Below is a small trained network, with its code and all its weights. Each question gives an input and a class and asks what happens when units are switched off, that is, made to give their printed mean instead of their output.

import numpy as np


def w(rows, s, z=0):
    codes = np.array(rows[::2]) - 128.0
    scale = np.full(codes.shape[1], s)
    scale[-1] = z or s
    return codes * scale


def f(y):
    return y / 2 * (1 + np.tanh(0.7978845608 * (y + 0.044715 * y**3)))


def log_softmax(a):
    a = a - a.max(-1, keepdims=True)
    return a - np.log(np.exp(a).sum(-1, keepdims=True))


def net(x, mask):
    res = np.array(x, float).reshape(1, 7) / 4 @ E
    y = f(res @ A[0][:, :-1].T + A[0][:, -1])
    res = res + np.where(mask, y, B[0][:, -1]) @ B[0][:, :-1]
    return log_softmax(res[-1] @ U[:, :-1].T + U[:, -1])


A, B = {}, {}
E = w([
[112,109,134,118,47,121,152,101,163,74],'x0',
[172,164,72,127,129,128,138,137,168,119],'x1',
[112,82,150,125,161,142,183,142,207,124],'x2',
[63,96,175,128,148,116,181,158,129,139],'x3',
[80,76,139,170,126,122,93,98,110,78],'x4',
[117,145,143,195,80,145,67,179,131,160],'x5',
[126,141,132,72,128,7,87,93,160,96],'x6',
],0.015)
A[0] = w([
[182,173,127,62,172,146,144,172,144,142,189],'neuron 1',
[61,93,158,167,171,191,82,158,144,152,214],'neuron 2',
[90,172,114,89,86,58,169,172,165,135,244],'neuron 3',
[211,114,31,91,114,62,157,119,180,119,57],'neuron 4',
[190,180,78,113,149,128,188,103,154,165,252],'neuron 5',
[167,178,127,167,141,173,83,133,118,195,208],'neuron 6',
[117,143,166,119,170,8,108,97,127,91,181],'neuron 7',
[127,144,130,99,163,141,209,113,105,253,168],'neuron 8',
[80,111,157,119,113,145,221,63,160,19,208],'neuron 9',
[86,92,190,90,150,5,109,94,139,105,190],'neuron 10',
[158,201,74,105,99,124,80,82,90,82,240],'neuron 11',
[122,140,134,138,127,166,96,111,74,61,162],'neuron 12',
],0.011,0.0035)
B[0] = w([
[157,130,128,15,177,133,124,145,107,162,197],'neuron 1',
[71,175,152,217,144,145,152,161,147,150,208],'neuron 2',
[149,184,56,122,107,92,156,163,152,250,196],'neuron 3',
[219,89,118,93,116,93,78,147,210,126,203],'neuron 4',
[196,50,149,67,216,167,60,166,155,106,209],'neuron 5',
[130,40,136,145,158,164,70,156,41,114,217],'neuron 6',
[111,213,144,118,153,79,103,135,122,57,224],'neuron 7',
[112,120,156,49,168,175,180,145,51,109,208],'neuron 8',
[75,96,48,105,13,162,197,146,208,55,250],'neuron 9',
[64,204,255,58,5,41,159,132,161,96,243],'neuron 10',
[174,111,77,160,136,89,47,32,73,114,225],'neuron 11',
[111,162,107,160,87,146,124,98,123,150,178],'neuron 12',
],0.0087,0.017)
U = w([
[91,91,58,128,92,235,215,117,181,48,162],'0',
[152,130,85,193,128,123,63,29,42,124,159],'1',
[98,136,131,130,129,107,221,195,143,245,108],'2',
[73,172,188,90,111,32,149,114,140,91,183],'3',
[134,119,146,64,208,213,183,162,28,137,137],'4',
[224,111,105,75,181,124,106,133,175,124,3],'5',
[69,111,186,255,170,218,145,199,86,160,169],'6',
],0.01,0.0025)

Each question gives the input, the list of numbers given to net, and the class t.
The units are the neurons (one row each of A and B). Each row of codes is followed by its name. A weight is (code - 128) times the scale printed after its matrix; where a second scale follows, it is the last column's (A, B and U).
mask holds one flag per neuron, in row order. A switched-off neuron (its flag False) gives its mean, the last column of its row in B, instead of its output. The means were averaged over made-up inputs and are rounded, as every weight is.
A unit's drop is (log p(t) with every unit on - log p(t) with that unit switched off) / (log p(t) with every unit on - log p(t) with every unit switched off).
The circuit of an input: a set's keep is (log p(t) with only the set's units on - log p(t) with every unit switched off) / (log p(t) with every unit on - log p(t) with every unit switched off). Starting from all 12 units, units are removed one at a time, each time the one whose removal leaves the highest keep (on an exact tie, the one counted first), for as long as the keep stays at least 0.8.
circuit, biggest first: the units of the circuit, biggest drop first
top k neurons: the k neurons with the biggest drops, biggest first
drop of u: that unit's drop, to one decimal
input [-1,6,-2,6,1,-1,-6], class 4: circuit, biggest first => [neuron 9]
input [0,-7,5,0,-4,2,0], class 2: top 2 neurons => [neuron 6; neuron 5]
input [-3,8,7,-8,-1,7,-6], class 6: top 3 neurons => [neuron 6; neuron 2; neuron 8]
input [7,0,-8,1,0,3,3], class 1: top 2 neurons => [neuron 11; neuron 9]
input [4,-2,-3,-7,6,8,7], class 1: top 3 neurons => [neuron 11; neuron 9; neuron 12]
input [2,3,-3,2,-1,-6,-1], class 5: top 2 neurons => [neuron 5; neuron 4]
input [7,4,3,6,1,7,0], class 0: top 2 neurons => [neuron 9; neuron 10]
input [0,7,-8,5,-5,0,-2], class 4: top 2 neurons => [neuron 8; neuron 6]
input [8,2,-1,-2,-8,-6,-7], class 5: top 2 neurons => [neuron 5; neuron 4]
input [-1,-4,-5,-6,-7,-1,8], class 5: top 2 neurons => [neuron 4; neuron 5]
input [-7,-8,5,3,2,-6,-3], class 6: top 2 neurons => [neuron 2; neuron 1]
input [1,-7,-4,4,-2,-2,-7], class 6: top 2 neurons => [neuron 2; neuron 1]
input [3,-6,0,-7,0,2,-4], class 1: top 2 neurons => [neuron 9; neuron 8]
input [-2,-5,3,-4,-4,-5,2], class 5: circuit, biggest first => [neuron 5]
input [4,2,-4,0,0,7,-3], class 1: drop of neuron 9 => 0.1
input [-3,-6,4,-6,7,-7,-2], class 0: drop of neuron 9 => 0.3
input [7,-8,8,6,0,-2,-1], class 0: drop of neuron 9 => 8.8
